Here is a tiny trained network, its code and every weight. The questions are about switching its units off for an input and a class, where a switched-off unit gives its printed mean instead of its output.

import numpy as np


def w(rows, s, z=0):
    codes = np.array(rows[::2]) - 128.0
    scale = np.full(codes.shape[1], s)
    scale[-1] = z or s
    return codes * scale


def norm(h):
    return h / np.sqrt((h * h).mean(-1, keepdims=True) + 1e-5)


def f(y):
    return y / 2 * (1 + np.tanh(0.7978845608 * (y + 0.044715 * y**3)))


def log_softmax(a):
    a = a - a.max(-1, keepdims=True)
    return a - np.log(np.exp(a).sum(-1, keepdims=True))


def net(x, mask):
    res = np.array(x, float).reshape(1, 7) / 4 @ E
    u = 0
    for l in range(3):
        y = f(norm(res) @ A[l][:, :-1].T + A[l][:, -1])
        res = res + np.where(mask[u : u + 6], y, B[l][:, -1]) @ B[l][:, :-1]
        u += 6
    return log_softmax(norm(res)[-1] @ U[:, :-1].T + U[:, -1])


A, B = {}, {}
E = w([
[176,103,118,105,243,176],'x0',
[100,66,180,111,25,215],'x1',
[170,62,94,176,212,82],'x2',
[84,181,222,230,176,133],'x3',
[64,141,54,76,151,220],'x4',
[117,103,177,9,159,74],'x5',
[95,201,184,85,110,109],'x6',
],0.011)
A[0] = w([
[56,45,134,65,126,231,42],'L0N1',
[121,132,99,217,203,175,51],'L0N2',
[157,116,193,172,6,159,28],'L0N3',
[115,127,182,162,74,117,38],'L0N4',
[89,207,70,80,64,168,79],'L0N5',
[108,66,13,161,77,117,2],'L0N6',
],0.018,0.0057)
B[0] = w([
[118,145,155,18,141,245,254],'L0N1',
[152,137,126,211,188,161,240],'L0N2',
[111,73,212,153,53,105,239],'L0N3',
[102,110,173,99,119,138,174],'L0N4',
[174,198,82,122,110,84,240],'L0N5',
[148,63,4,183,62,149,212],'L0N6',
],0.024,0.0081)
A[1] = w([
[141,72,161,208,42,137,90],'L1N1',
[51,93,96,135,170,192,3],'L1N2',
[124,137,119,213,219,146,12],'L1N3',
[128,133,132,141,134,158,37],'L1N4',
[243,10,104,96,206,98,8],'L1N5',
[72,221,99,152,88,80,29],'L1N6',
],0.013,0.0048)
B[1] = w([
[142,45,136,147,97,135,254],'L1N1',
[248,195,148,166,103,75,152],'L1N2',
[206,153,213,192,126,197,249],'L1N3',
[74,143,111,121,125,113,116],'L1N4',
[132,9,125,22,208,11,222],'L1N5',
[215,184,153,166,88,33,163],'L1N6',
],0.013,0.0053)
A[2] = w([
[55,200,207,159,177,58,2],'L2N1',
[79,198,99,148,72,148,78],'L2N2',
[76,126,199,138,67,90,109],'L2N3',
[78,141,151,238,250,148,29],'L2N4',
[85,177,51,143,236,115,105],'L2N5',
[112,100,238,146,49,73,90],'L2N6',
],0.017,0.0048)
B[2] = w([
[79,161,3,113,211,136,162],'L2N1',
[164,97,214,111,118,79,154],'L2N2',
[57,141,148,126,128,104,209],'L2N3',
[142,160,198,198,170,122,235],'L2N4',
[163,122,214,145,88,146,175],'L2N5',
[57,133,131,163,104,117,254],'L2N6',
],0.023,0.009)
U = w([
[187,141,163,210,191,127,255],'0',
[198,70,2,167,73,150,86],'1',
[68,185,89,129,184,76,7],'2',
[147,151,110,39,111,214,195],'3',
[174,75,130,73,189,52,55],'4',
[194,227,103,111,71,52,76],'5',
[51,113,168,160,35,117,179],'6',
],0.019,0.0043)

Each question gives the input, the list of numbers given to net, and the class t.
The units are the neurons (one row each of A and B). Each row of codes is followed by its name. A weight is (code - 128) times the scale printed after its matrix; where a second scale follows, it is the last column's (A, B and U).
mask holds one flag per neuron, layer by layer. A switched-off neuron (its flag False) gives its mean, the last column of its row in B, instead of its output. The means were averaged over made-up inputs and are rounded, as every weight is.
A unit's drop is (log p(t) with every unit on - log p(t) with that unit switched off) / (log p(t) with every unit on - log p(t) with every unit switched off).
The circuit of an input: a set's keep is (log p(t) with only the set's units on - log p(t) with every unit switched off) / (log p(t) with every unit on - log p(t) with every unit switched off). Starting from the 12 units with the biggest drops (on a tie, the unit counted first), units are removed one at a time, each time the one whose removal leaves the highest keep (on an exact tie, the one counted first), for as long as the keep stays at least 0.8.
circuit, biggest first: the units of the circuit, biggest drop first
top k neurons: the k neurons with the biggest drops, biggest first
top k neurons in layer l: the k neurons of layer l with the biggest drops, biggest first
drop of u: that unit's drop, to one decimal
input [6,7,3,-7,-6,3,-4], class 3: top neuron in layer 2 : [L2N4]
input [-7,0,-6,-5,8,-1,-3], class 5: top 2 neurons : [L0N5 L2N2]
input [2,-4,1,-1,3,3,0], class 4: top 3 neurons : [L1N5 L0N2 L0N1]
input [-6,-5,-2,6,-1,5,-3], class 2: circuit, biggest first : [L2N1 L0N6]
input [3,1,5,3,-2,4,7], class 2: top 4 neurons : [L0N6 L0N2 L0N1 L2N1]
input [4,7,3,6,-5,3,-6], class 6: top 2 neurons : [L0N3 L2N6]
input [-2,-3,2,0,1,8,2], class 4: top 3 neurons : [L0N3 L0N1 L0N5]
input [-4,-8,5,-1,3,5,3], class 4: top 4 neurons : [L0N2 L0N3 L0N5 L0N1]
input [1,4,8,4,1,6,1], class 4: top 2 neurons : [L0N3 L0N2]
input [-6,-8,-7,-2,-3,-7,8], class 5: top 2 neurons : [L0N5 L1N6]
input [-1,-5,-8,0,-2,7,-4], class 5: top 2 neurons in layer 0 : [L0N3 L0N1]
input [6,0,-5,-2,-5,5,2], class 4: top 3 neurons : [L0N3 L0N1 L0N5]
input [-5,-2,3,7,0,-2,6], class 2: top 4 neurons : [L0N6 L2N1 L0N3 L0N4]
input [7,-8,-3,-6,-1,3,-8], class 4: circuit, biggest first : [L1N5]
input [-7,-5,-1,-3,-6,6,2], class 2: top 4 neurons in layer 0 : [L0N6 L0N3 L0N1 L0N5]
input [6,-8,-1,0,-2,6,4], class 4: top 2 neurons : [L0N2 L0N1]
input [-1,-5,5,-4,-7,-1,3], class 4: top 3 neurons : [L0N2 L0N3 L0N5]
input [-7,-6,4,5,-3,-1,6], class 2: top 2 neurons : [L2N1 L0N2]
input [-1,-2,-3,4,8,0,-2], class 3: top 3 neurons : [L0N1 L2N4 L0N5]
input [1,1,0,-2,3,-4,3], class 3: circuit, biggest first : [L0N1]
input [-8,4,6,-3,3,-6,1], class 1: drop of L0N6 : 2.0
input [3,-4,1,-4,2,-2,-5], class 1: drop of L0N3 : 0.0
input [4,-1,2,-7,-6,-5,-2], class 1: drop of L0N6 : 0.7
input [-3,-3,-7,5,4,1,3], class 5: drop of L0N5 : 0.3
input [8,0,-5,4,0,5,7], class 3: top 2 neurons in layer 0 : [L0N2 L0N3]
